Below is a small trained network, with its code and all its weights. Each question gives an input and a class and asks what happens when units are switched off, that is, made to give their printed mean instead of their output.

import numpy as np


def w(rows, s, z=0):
    codes = np.array(rows[::2]) - 128.0
    scale = np.full(codes.shape[1], s)
    scale[-1] = z or s
    return codes * scale


def norm(h):
    return h / np.sqrt((h * h).mean(-1, keepdims=True) + 1e-5)


def f(y):
    return y / 2 * (1 + np.tanh(0.7978845608 * (y + 0.044715 * y**3)))


def log_softmax(a):
    a = a - a.max(-1, keepdims=True)
    return a - np.log(np.exp(a).sum(-1, keepdims=True))


def net(x, mask):
    res = np.array(x, float).reshape(1, 8) / 4 @ E
    u = 0
    for l in range(2):
        y = f(norm(res) @ A[l][:, :-1].T + A[l][:, -1])
        res = res + np.where(mask[u : u + 4], y, B[l][:, -1]) @ B[l][:, :-1]
        u += 4
    return log_softmax(norm(res)[-1] @ U[:, :-1].T + U[:, -1])


A, B = {}, {}
E = w([
[124,103,61,109,102,155,75,69,140],'x0',
[70,110,122,130,116,145,148,129,159],'x1',
[127,111,138,108,120,121,135,131,120],'x2',
[150,122,78,104,86,118,155,210,131],'x3',
[117,122,127,121,125,127,129,125,127],'x4',
[160,140,112,132,153,116,113,133,124],'x5',
[137,77,117,106,157,157,159,111,196],'x6',
[135,147,141,96,119,254,124,155,100],'x7',
],0.0094)
A[0] = w([
[159,54,91,85,36,158,12,15,125,83],'0.n1',
[169,141,253,194,183,123,208,192,114,94],'0.n2',
[83,106,250,177,196,157,73,9,99,3],'0.n3',
[215,51,127,115,209,179,228,68,214,160],'0.n4',
],0.0057,0.0016)
B[0] = w([
[112,164,86,159,93,106,225,119,60,251],'0.n1',
[111,133,74,171,164,159,216,104,143,249],'0.n2',
[178,107,66,156,96,163,120,249,169,247],'0.n3',
[80,81,97,95,114,121,65,156,84,254],'0.n4',
],0.012,0.004)
A[1] = w([
[82,134,167,137,121,254,132,90,35,191],'1.n1',
[54,240,188,214,104,111,86,141,54,2],'1.n2',
[89,110,116,202,89,31,116,75,199,179],'1.n3',
[113,134,159,153,86,88,144,84,127,105],'1.n4',
],0.0066,0.00093)
B[1] = w([
[140,117,200,52,171,111,205,112,175,251],'1.n1',
[33,92,111,72,212,135,46,180,89,205],'1.n2',
[254,76,192,106,143,208,175,121,152,238],'1.n3',
[129,150,109,65,163,163,137,58,122,135],'1.n4',
],0.012,0.0035)
U = w([
[125,103,106,170,144,135,150,136,109,202],'0',
[133,133,84,144,174,118,133,127,146,194],'1',
[138,135,119,146,155,138,126,130,144,173],'2',
[65,190,75,238,164,138,206,23,110,115],'3',
[211,147,225,84,159,145,103,64,202,119],'4',
[162,149,109,201,30,135,81,254,176,2],'5',
[11,72,112,143,196,110,29,123,104,47],'6',
],0.007,0.0047)

Each question gives the input, the list of numbers given to net, and the class t.
The units are the neurons (one row each of A and B). Each row of codes is followed by its name. A weight is (code - 128) times the scale printed after its matrix; where a second scale follows, it is the last column's (A, B and U).
mask holds one flag per neuron, layer by layer. A switched-off neuron (its flag False) gives its mean, the last column of its row in B, instead of its output. The means were averaged over made-up inputs and are rounded, as every weight is.
A unit's drop is (log p(t) with every unit on - log p(t) with that unit switched off) / (log p(t) with every unit on - log p(t) with every unit switched off).
The circuit of an input: a set's keep is (log p(t) with only the set's units on - log p(t) with every unit switched off) / (log p(t) with every unit on - log p(t) with every unit switched off). Starting from all 8 units, units are removed one at a time, each time the one whose removal leaves the highest keep (on an exact tie, the one counted first), for as long as the keep stays at least 0.8.
circuit, biggest first: the units of the circuit, biggest drop first
most important unit: the unit with the biggest drop
k most important neurons: the k neurons with the biggest drops, biggest first
top k neurons in layer l: the k neurons of layer l with the biggest drops, biggest first
drop of u: that unit's drop, to one decimal
input [4,-6,-8,5,1,-6,2,7], class 4: circuit, biggest first => 1.n1, 0.n3
input [-4,7,-4,-4,-3,-4,8,-8], class 4: circuit, biggest first => 1.n3
input [-6,-4,-8,3,0,-3,-2,2], class 3: circuit, biggest first => 0.n2, 0.n3
input [-7,-2,0,3,0,-2,-5,3], class 3: top 3 neurons in layer 0 => 0.n2, 0.n4, 0.n3
input [-4,1,2,6,-6,-5,8,3], class 6: 4 most important neurons => 0.n4, 1.n3, 0.n1, 0.n3
input [3,4,4,4,0,-7,8,-8], class 4: 3 most important neurons => 1.n3, 0.n3, 0.n2
input [-8,1,-4,8,3,0,2,6], class 3: 2 most important neurons => 0.n2, 0.n3
input [-1,3,-2,2,-3,1,-6,2], class 6: circuit, biggest first => 1.n2, 0.n3
input [7,-6,-3,4,-5,-3,4,2], class 3: 4 most important neurons => 0.n1, 0.n3, 1.n3, 1.n2
input [-8,-2,-4,1,-2,3,7,4], class 3: 2 most important neurons => 0.n2, 0.n3
input [-3,-1,-1,2,6,0,4,-7], class 4: 2 most important neurons => 1.n3, 0.n3
input [-8,-2,3,6,1,-1,1,1], class 3: 3 most important neurons => 0.n2, 0.n3, 1.n3
input [1,0,4,-6,0,1,8,0], class 6: top 2 neurons in layer 0 => 0.n4, 0.n2
input [3,2,-5,-8,7,6,0,3], class 5: 2 most important neurons => 0.n3, 0.n2
input [4,4,-3,0,3,-3,-5,8], class 4: most important unit => 1.n1
input [-1,-4,0,-3,5,4,-7,2], class 6: 2 most important neurons => 1.n2, 1.n3
input [0,-5,5,-3,2,-1,5,-8], class 4: top 2 neurons in layer 0 => 0.n2, 0.n1
input [1,-3,-7,0,5,6,7,-8], class 4: top 3 neurons in layer 0 => 0.n3, 0.n2, 0.n1
input [-8,-6,5,0,1,0,4,-1], class 3: top 2 neurons in layer 0 => 0.n2, 0.n3
input [-1,4,-7,-5,3,0,-3,-6], class 4: most important neuron => 1.n3
input [-7,-2,3,2,6,-4,-8,-1], class 6: top 2 neurons in layer 1 => 1.n2, 1.n3
input [0,-5,-5,-6,5,0,-5,1], class 5: drop of 0.n3 => 1.2
input [2,5,-6,-2,-2,6,1,-7], class 4: drop of 0.n2 => 0.1
input [6,4,6,2,-6,-7,4,-8], class 4: drop of 1.n3 => 1.1
